Below are the code and all the weights of a small trained network. Each question names an input and a target symbol and asks about switching units off, where a switched-off unit gives its printed mean instead of its output.

import numpy as np


def w(rows, s, z=0):
    codes = np.array(rows[::2]) - 128.0
    scale = np.full(codes.shape[1], s)
    scale[-1] = z or s
    return codes * scale


def norm(h):
    return h / np.sqrt((h * h).mean(-1, keepdims=True) + 1e-5)


def f(y):
    return np.maximum(y, 0)


def softmax(a):
    e = np.exp(a - a.max(-1, keepdims=True))
    return e / e.sum(-1, keepdims=True)


def log_softmax(a):
    a = a - a.max(-1, keepdims=True)
    return a - np.log(np.exp(a).sum(-1, keepdims=True))


def net(x, mask):
    ids = ['ΓΔΘΠΣΩαβεζμτφ'.index(c) for c in x.split()]
    T = len(ids)
    res = E[ids] + P[:T]
    u = 0
    for l in range(3):
        r = norm(res)
        for j in range(3):
            rows = slice(2 * j, 2 * j + 2)
            q, k, v = (r @ M[l][rows].T for M in (Q, K, V))
            z = softmax(np.where(np.tri(T) > 0, q @ k.T / 2**0.5, -1e9)) @ v
            o = O[l][rows]
            res = res + np.where(mask[u + j], z, o[:, -1]) @ o[:, :-1]
        u += 3
        y = f(norm(res) @ A[l][:, :-1].T + A[l][:, -1])
        res = res + np.where(mask[u : u + 4], y, B[l][:, -1]) @ B[l][:, :-1]
        u += 4
    return log_softmax(norm(res)[-1] @ U[:, :-1].T + U[:, -1])


Q, K, V, O, A, B = {}, {}, {}, {}, {}, {}
E = w([
[124,134,127,128],'Γ',
[199,114,75,172],'Δ',
[169,80,127,143],'Θ',
[131,132,124,134],'Π',
[90,105,2,81],'Σ',
[125,122,132,128],'Ω',
[125,130,130,121],'α',
[121,130,130,129],'β',
[124,134,126,129],'ε',
[126,126,128,135],'ζ',
[132,133,126,124],'μ',
[130,127,125,137],'τ',
[141,93,179,28],'φ',
],0.004)
P = w([
[132,135,136,137],'0',
[88,81,4,85],'1',
[95,85,17,98],'2',
[95,115,81,116],'3',
[182,172,232,175],'4',
[170,163,235,190],'5',
[122,143,138,127],'6',
[95,56,20,79],'7',
[96,64,27,74],'8',
[106,132,114,109],'9',
[228,197,244,205],'10',
[202,203,237,195],'11',
[121,159,111,154],'12',
],0.00043)
Q[0] = w([
[149,166,115,72],'0.h0',
[106,92,140,183],'0.h0',
[69,78,2,88],'0.h1',
[72,79,8,88],'0.h1',
[143,247,238,235],'0.h2',
[208,158,242,103],'0.h2',
],0.0049)
K[0] = w([
[127,62,52,54],'0.h0',
[124,196,204,200],'0.h0',
[157,192,229,180],'0.h1',
[159,191,228,181],'0.h1',
[68,88,33,44],'0.h2',
[149,20,4,135],'0.h2',
],0.005)
V[0] = w([
[168,115,107,79],'0.h0',
[112,141,72,85],'0.h0',
[225,180,98,124],'0.h1',
[52,62,165,125],'0.h1',
[100,201,155,14],'0.h2',
[190,3,124,43],'0.h2',
],0.0022)
O[0] = w([
[104,139,121,178,119],'0.h0',
[120,88,139,176,233],'0.h0',
[132,58,196,183,149],'0.h1',
[125,172,54,72,73],'0.h1',
[254,76,167,53,12],'0.h2',
[91,34,81,124,3],'0.h2',
],0.0028,0.00052)
A[0] = w([
[221,146,16,254,255],'0.n0',
[90,124,216,33,248],'0.n1',
[211,127,90,96,132],'0.n2',
[227,129,119,85,108],'0.n3',
],0.00088,0.00058)
B[0] = w([
[51,133,167,11,246],'0.n0',
[212,147,88,190,176],'0.n1',
[115,156,171,149,155],'0.n2',
[127,184,167,108,154],'0.n3',
],0.0011,0.0012)
Q[1] = w([
[83,145,155,160],'1.h0',
[111,126,167,159],'1.h0',
[116,130,212,202],'1.h1',
[123,126,210,200],'1.h1',
[255,77,64,92],'1.h2',
[220,109,71,111],'1.h2',
],0.0015)
K[1] = w([
[158,164,117,97],'1.h0',
[143,147,105,103],'1.h0',
[180,100,72,171],'1.h1',
[177,97,75,177],'1.h1',
[7,177,145,173],'1.h2',
[36,158,137,168],'1.h2',
],0.0018)
V[1] = w([
[124,140,155,141],'1.h0',
[94,139,172,97],'1.h0',
[116,174,136,11],'1.h1',
[97,111,161,97],'1.h1',
[143,159,114,153],'1.h2',
[105,125,161,105],'1.h2',
],0.0012)
O[1] = w([
[123,127,94,123,175],'1.h0',
[135,127,100,183,112],'1.h0',
[74,79,145,246,4],'1.h1',
[142,160,124,177,54],'1.h1',
[118,90,116,103,225],'1.h2',
[133,142,115,166,90],'1.h2',
],0.0012,0.00015)
A[1] = w([
[77,109,184,67,174],'1.n0',
[153,40,68,108,90],'1.n1',
[128,127,128,127,125],'1.n2',
[190,129,52,249,3],'1.n3',
],0.0012,0.0011)
B[1] = w([
[152,126,99,170,253],'1.n0',
[119,140,155,188,187],'1.n1',
[128,127,128,127,128],'1.n2',
[254,160,21,164,168],'1.n3',
],0.0019,0.00046)
Q[2] = w([
[122,125,129,141],'2.h0',
[123,125,130,142],'2.h0',
[135,150,118,121],'2.h1',
[92,149,164,143],'2.h1',
[217,94,112,37],'2.h2',
[179,253,204,141],'2.h2',
],0.0029)
K[2] = w([
[132,137,140,128],'2.h0',
[132,137,140,127],'2.h0',
[119,139,141,90],'2.h1',
[119,172,103,157],'2.h1',
[37,148,166,156],'2.h2',
[86,1,95,62],'2.h2',
],0.0029)
V[2] = w([
[123,156,143,137],'2.h0',
[122,152,140,133],'2.h0',
[244,93,159,156],'2.h1',
[125,84,105,112],'2.h1',
[216,151,27,241],'2.h2',
[214,156,24,239],'2.h2',
],0.0011)
O[2] = w([
[126,104,115,130,154],'2.h0',
[127,107,117,129,149],'2.h0',
[43,163,94,110,100],'2.h1',
[132,160,153,123,86],'2.h1',
[43,71,186,8,252],'2.h2',
[44,64,189,12,255],'2.h2',
],0.0015,0.00039)
A[2] = w([
[76,100,19,114,104],'2.n0',
[127,130,75,221,116],'2.n1',
[214,93,143,26,74],'2.n2',
[201,27,8,214,3],'2.n3',
],0.0013,0.0011)
B[2] = w([
[143,47,126,147,252],'2.n0',
[175,171,91,138,236],'2.n1',
[46,90,160,93,236],'2.n2',
[247,237,91,249,252],'2.n3',
],0.0018,0.00036)
U = w([
[87,158,194,229,121],'Γ',
[216,110,63,201,251],'Δ',
[67,182,87,153,57],'Θ',
[101,102,107,136,110],'Π',
[82,111,7,66,181],'Σ',
[186,177,175,96,97],'Ω',
[152,211,96,40,123],'α',
[176,162,168,112,55],'β',
[79,148,120,184,60],'ε',
[134,54,124,156,191],'ζ',
[181,40,192,166,139],'μ',
[60,80,158,124,105],'τ',
[183,54,152,2,159],'φ',
],0.0066,0.0022)

Each question gives the input, a string of symbols that net reads in full, and the target symbol t.
The units are the heads (2 rows each of Q, K, V and O) and the neurons (one row each of A and B). Each row of codes is followed by its name. A weight is (code - 128) times the scale printed after its matrix; where a second scale follows, it is the last column's (O, A, B and U).
mask holds one flag per unit, layer by layer, with each layer's heads first. A switched-off unit (its flag False) gives its mean, the last column of its rows in O or B, instead of its output. The means were averaged over made-up inputs and are rounded, as every weight is.
A unit's drop is (log p(t) with every unit on - log p(t) with that unit switched off) / (log p(t) with every unit on - log p(t) with every unit switched off).
The circuit of an input: a set's keep is (log p(t) with only the set's units on - log p(t) with every unit switched off) / (log p(t) with every unit on - log p(t) with every unit switched off). Starting from the 12 units with the biggest drops (on a tie, the unit counted first), units are removed one at a time, each time the one whose removal leaves the highest keep (on an exact tie, the one counted first), for as long as the keep stays at least 0.8.
circuit, biggest first: the units of the circuit, biggest drop first
most important unit: the unit with the biggest drop
top k neurons: the k neurons with the biggest drops, biggest first
which heads matter: for each layer, one digit per head in row order, 1 if its drop is at least 0.15 and else 0, layers parted by /
drop of u: that unit's drop, to one decimal
input φ ε ε Π, target Δ: which heads matter	001 / 000 / 001
input β ε ζ, target α: which heads matter	011 / 000 / 000
input Π α ζ, target Γ: circuit, biggest first	(0.h2 0.h1)
input Π ζ ε, target Γ: most important unit	0.h1
input φ β τ ε, target Δ: circuit, biggest first	(2.h2 0.h2)
input τ Δ β Π ζ φ μ, target Γ: circuit, biggest first	(0.h1 0.h2)
input φ μ Ω β, target Δ: which heads matter	001 / 000 / 001
input β β Ω, target α: which heads matter	011 / 000 / 000
input ζ Σ Γ Ω Θ ε α, target Σ: which heads matter	011 / 000 / 000
input α ζ Ω ε, target φ: which heads matter	001 / 000 / 000
input Σ ε φ Ω Δ α α μ ζ, target φ: which heads matter	001 / 000 / 000
input μ Ω Ω β Γ, target Σ: circuit, biggest first	(0.h1 0.h2)
input μ Π Δ Ω α Γ Ω Ω Ω Ω μ, target Σ: circuit, biggest first	(0.h2 0.h1)
input α μ ζ Π, target φ: circuit, biggest first	(0.h2)
input Π Ω β, target Γ: circuit, biggest first	(0.h1 0.h2)
input β β β, target α: circuit, biggest first	(0.h2 0.h1)
input ζ Ω ζ β β, target Σ: circuit, biggest first	(0.h1 0.h2)
input μ μ τ φ Π ζ Ω, target Δ: which heads matter	011 / 000 / 001
input Π β τ, target Γ: circuit, biggest first	(0.h2 0.h1)
input Π β Θ φ Π ε Γ α α Γ Π, target φ: top neuron	(2.n2)
input Δ Π Ω Ω ζ α τ, target Σ: drop of 0.h0	0.1
input Π β Γ, target Γ: drop of 0.h1	0.3
input Γ Ω φ ζ Ω Θ Π Δ Ω τ Γ α, target Σ: drop of 0.h1	0.5
input φ φ Π Γ, target Δ: drop of 0.h2	0.3
